Below is a small trained network, with its code and all its weights. Each question gives an input and a class and asks what happens when units are switched off, that is, made to give their printed mean instead of their output.

import numpy as np


def w(rows, s, z=0):
    codes = np.array(rows[::2]) - 128.0
    scale = np.full(codes.shape[1], s)
    scale[-1] = z or s
    return codes * scale


def f(y):
    return y / 2 * (1 + np.tanh(0.7978845608 * (y + 0.044715 * y**3)))


def log_softmax(a):
    a = a - a.max(-1, keepdims=True)
    return a - np.log(np.exp(a).sum(-1, keepdims=True))


def net(x, mask):
    res = np.array(x, float).reshape(1, 5) / 4 @ E
    y = f(res @ A[0][:, :-1].T + A[0][:, -1])
    res = res + np.where(mask, y, B[0][:, -1]) @ B[0][:, :-1]
    return log_softmax(res[-1] @ U[:, :-1].T + U[:, -1])


A, B = {}, {}
E = w([
[86,181,102,163,118,64],'x0',
[120,204,123,119,20,174],'x1',
[131,143,127,130,148,140],'x2',
[245,130,61,142,141,130],'x3',
[164,193,191,39,118,60],'x4',
],0.011)
A[0] = w([
[76,132,63,131,144,206,57],'n0',
[116,173,109,155,56,170,86],'n1',
[196,48,244,139,120,188,115],'n2',
[115,94,114,188,163,2,251],'n3',
[112,56,103,167,95,183,1],'n4',
[115,75,139,122,206,128,60],'n5',
[138,201,137,33,136,111,52],'n6',
[92,128,68,172,128,152,78],'n7',
[227,134,95,170,105,96,159],'n8',
[13,114,198,119,120,121,209],'n9',
],0.011,0.0026)
B[0] = w([
[175,94,100,129,81,61,192],'n0',
[126,114,67,4,152,201,207],'n1',
[137,245,95,188,47,136,227],'n2',
[191,176,52,109,99,199,227],'n3',
[190,82,147,150,116,78,202],'n4',
[152,119,80,42,112,146,196],'n5',
[197,84,173,109,135,104,217],'n6',
[254,115,228,107,89,61,186],'n7',
[31,17,198,227,197,194,224],'n8',
[136,112,206,156,164,191,254],'n9',
],0.0083,0.0094)
U = w([
[185,108,161,105,89,2,61],'0',
[111,147,24,25,98,226,26],'1',
[34,109,165,212,154,197,49],'2',
[119,244,82,176,55,152,255],'3',
[91,140,102,126,103,138,249],'4',
[9,187,82,184,99,53,118],'5',
],0.0091,0.0058)

Each question gives the input, the list of numbers given to net, and the class t.
The units are the neurons (one row each of A and B). Each row of codes is followed by its name. A weight is (code - 128) times the scale printed after its matrix; where a second scale follows, it is the last column's (A, B and U).
mask holds one flag per neuron, in row order. A switched-off neuron (its flag False) gives its mean, the last column of its row in B, instead of its output. The means were averaged over made-up inputs and are rounded, as every weight is.
A unit's drop is (log p(t) with every unit on - log p(t) with that unit switched off) / (log p(t) with every unit on - log p(t) with every unit switched off).
The circuit of an input: a set's keep is (log p(t) with only the set's units on - log p(t) with every unit switched off) / (log p(t) with every unit on - log p(t) with every unit switched off). Starting from all 10 units, units are removed one at a time, each time the one whose removal leaves the highest keep (on an exact tie, the one counted first), for as long as the keep stays at least 0.8.
circuit, biggest first: the units of the circuit, biggest drop first
unit that matters most: the unit with the biggest drop
top k neurons: the k neurons with the biggest drops, biggest first
drop when u is switched off: that unit's drop, to one decimal
input [6,-7,7,-3,-2], class 1: unit that matters most : n3
input [1,4,-8,4,4], class 4: circuit, biggest first : (n7, n8, n2)
input [6,4,4,-1,6], class 0: top 3 neurons : (n6, n2, n3)
input [-2,-6,1,8,-5], class 2: top 2 neurons : (n8, n1)
input [-1,-5,2,0,-7], class 0: circuit, biggest first : (n7, n4)
input [-6,-1,3,-2,-4], class 3: top 3 neurons : (n2, n8, n6)
input [-2,5,-6,4,-7], class 0: circuit, biggest first : (n7, n4)
input [-4,5,7,4,4], class 4: circuit, biggest first : (n3, n8)
input [5,5,-5,2,3], class 1: top 3 neurons : (n1, n2, n7)
input [-4,-6,4,1,5], class 1: circuit, biggest first : (n5, n7)
input [3,6,4,8,8], class 0: top 4 neurons : (n6, n9, n3, n2)
input [-6,-8,-1,-6,7], class 1: circuit, biggest first : (n5, n7)
input [-8,3,-7,6,-5], class 3: top 2 neurons : (n2, n9)
input [-7,2,4,1,2], class 3: circuit, biggest first : (n2)
input [-7,-5,8,-4,-6], class 4: top 4 neurons : (n2, n6, n5, n3)
input [-8,4,-3,6,4], class 3: top 2 neurons : (n2, n9)
input [-7,1,-8,7,-8], class 0: top 3 neurons : (n4, n7, n0)
input [3,4,-3,-6,3], class 2: top 2 neurons : (n9, n3)
input [1,8,-4,-5,3], class 1: top 2 neurons : (n1, n8)
input [6,-1,-3,-8,2], class 2: unit that matters most : n9
input [-8,-2,-1,8,-3], class 2: top 2 neurons : (n8, n3)
input [-8,1,-5,2,7], class 3: top 3 neurons : (n2, n7, n4)
input [-8,-6,1,7,-7], class 3: drop when n5 is switched off : 0.1
input [-1,7,-2,4,-1], class 1: drop when n1 is switched off : 1.1
input [5,-3,-5,3,4], class 3: drop when n1 is switched off : 0.4
